Here is a tiny trained network, its code and every weight. The questions are about switching its units off for an input and a class, where a switched-off unit gives its printed mean instead of its output.

import numpy as np


def w(rows, s, z=0):
    codes = np.array(rows[::2]) - 128.0
    scale = np.full(codes.shape[1], s)
    scale[-1] = z or s
    return codes * scale


def f(y):
    return np.maximum(y, 0)


def log_softmax(a):
    a = a - a.max(-1, keepdims=True)
    return a - np.log(np.exp(a).sum(-1, keepdims=True))


def net(x, mask):
    res = np.array(x, float).reshape(1, 7) / 4 @ E
    y = f(res @ A[0][:, :-1].T + A[0][:, -1])
    res = res + np.where(mask, y, B[0][:, -1]) @ B[0][:, :-1]
    return log_softmax(res[-1] @ U[:, :-1].T + U[:, -1])


A, B = {}, {}
E = w([
[149,48,149,203,84,164,95,46,191,61,186],'x0',
[180,88,107,73,204,80,28,49,115,113,93],'x1',
[151,193,15,181,179,163,87,163,136,11,152],'x2',
[129,150,127,114,119,140,123,115,141,123,112],'x3',
[146,146,132,94,109,144,132,121,139,105,112],'x4',
[136,152,104,110,111,144,88,122,166,165,138],'x5',
[108,108,127,169,158,119,104,142,130,162,144],'x6',
],0.012)
A[0] = w([
[106,153,74,2,192,128,140,251,41,182,112,249],'neuron 1',
[171,11,140,47,172,112,68,35,146,96,133,180],'neuron 2',
[36,197,75,78,106,113,173,254,119,115,137,158],'neuron 3',
[218,123,70,129,232,85,46,104,129,130,71,161],'neuron 4',
[84,124,148,156,41,228,161,177,166,86,162,190],'neuron 5',
[170,146,117,238,131,178,108,100,141,97,179,152],'neuron 6',
[83,189,199,161,93,197,205,224,180,131,200,237],'neuron 7',
[96,160,167,37,176,108,143,140,76,250,86,193],'neuron 8',
[119,57,249,94,62,110,148,80,131,241,74,254],'neuron 9',
],0.0073,0.0079)
B[0] = w([
[131,195,146,155,160,91,134,136,90,123,53,228],'neuron 1',
[106,115,136,74,130,101,91,57,149,101,166,200],'neuron 2',
[117,161,123,157,194,149,79,175,108,181,99,197],'neuron 3',
[165,137,118,105,147,105,127,124,114,97,137,194],'neuron 4',
[124,68,69,153,113,169,130,181,125,167,136,205],'neuron 5',
[97,122,115,124,114,149,103,132,140,70,136,184],'neuron 6',
[96,132,63,156,88,158,116,209,150,187,115,231],'neuron 7',
[127,153,149,106,141,64,188,133,124,163,95,213],'neuron 8',
[71,117,180,82,61,91,152,146,134,253,149,250],'neuron 9',
],0.014,0.021)
U = w([
[121,154,144,132,84,88,187,200,130,199,69,2],'0',
[135,150,213,62,186,54,185,58,116,166,74,154],'1',
[132,158,118,167,227,201,101,169,100,167,63,196],'2',
[255,198,129,113,198,55,118,135,81,70,105,138],'3',
[105,15,177,121,24,165,154,169,146,181,188,187],'4',
[117,29,217,55,113,118,123,52,152,159,188,16],'5',
[143,79,62,195,93,194,152,152,172,82,173,167],'6',
[186,73,134,102,176,156,109,101,162,27,177,155],'7',
],0.0086,0.0017)

Each question gives the input, the list of numbers given to net, and the class t.
The units are the neurons (one row each of A and B). Each row of codes is followed by its name. A weight is (code - 128) times the scale printed after its matrix; where a second scale follows, it is the last column's (A, B and U).
mask holds one flag per neuron, in row order. A switched-off neuron (its flag False) gives its mean, the last column of its row in B, instead of its output. The means were averaged over made-up inputs and are rounded, as every weight is.
A unit's drop is (log p(t) with every unit on - log p(t) with that unit switched off) / (log p(t) with every unit on - log p(t) with every unit switched off).
The circuit of an input: a set's keep is (log p(t) with only the set's units on - log p(t) with every unit switched off) / (log p(t) with every unit on - log p(t) with every unit switched off). Starting from all 9 units, units are removed one at a time, each time the one whose removal leaves the highest keep (on an exact tie, the one counted first), for as long as the keep stays at least 0.8.
units of the circuit, in order: the units of the circuit, biggest drop first
most important unit: the unit with the biggest drop
top k neurons: the k neurons with the biggest drops, biggest first
drop of u: that unit's drop, to one decimal
input [8,1,3,-6,-6,4,6], class 7: units of the circuit, in order => neuron 9; neuron 7
input [1,-1,7,1,-2,-6,-7], class 6: most important unit => neuron 1
input [0,8,3,-3,-7,4,-4], class 3: top 3 neurons => neuron 9; neuron 4; neuron 5
input [-4,0,2,7,6,-4,-7], class 2: top 2 neurons => neuron 9; neuron 3
input [0,6,1,-3,8,2,1], class 3: top 2 neurons => neuron 9; neuron 4
input [-7,0,7,-5,-8,2,3], class 2: top 2 neurons => neuron 3; neuron 2
input [-6,2,-4,-4,-1,8,-3], class 1: top 2 neurons => neuron 7; neuron 5
input [1,0,-6,1,-7,8,3], class 4: top 2 neurons => neuron 1; neuron 9
input [1,8,-2,4,-1,5,8], class 5: top 2 neurons => neuron 1; neuron 2
input [2,2,-2,5,8,6,-5], class 5: top 2 neurons => neuron 1; neuron 7
input [0,2,-4,-4,-3,3,-2], class 1: top 2 neurons => neuron 7; neuron 5
input [2,-8,3,6,-4,-8,-7], class 6: top 2 neurons => neuron 9; neuron 1
input [3,-5,2,5,-7,-3,5], class 6: drop of neuron 9 => 0.5
input [-7,-3,4,-1,3,-4,-3], class 2: units of the circuit, in order => neuron 3
input [4,-7,2,-8,0,-5,3], class 6: drop of neuron 9 => 0.6
input [0,-8,2,3,0,5,5], class 2: drop of neuron 9 => 0.4
input [7,1,4,7,1,-6,5], class 7: top 2 neurons => neuron 7; neuron 9
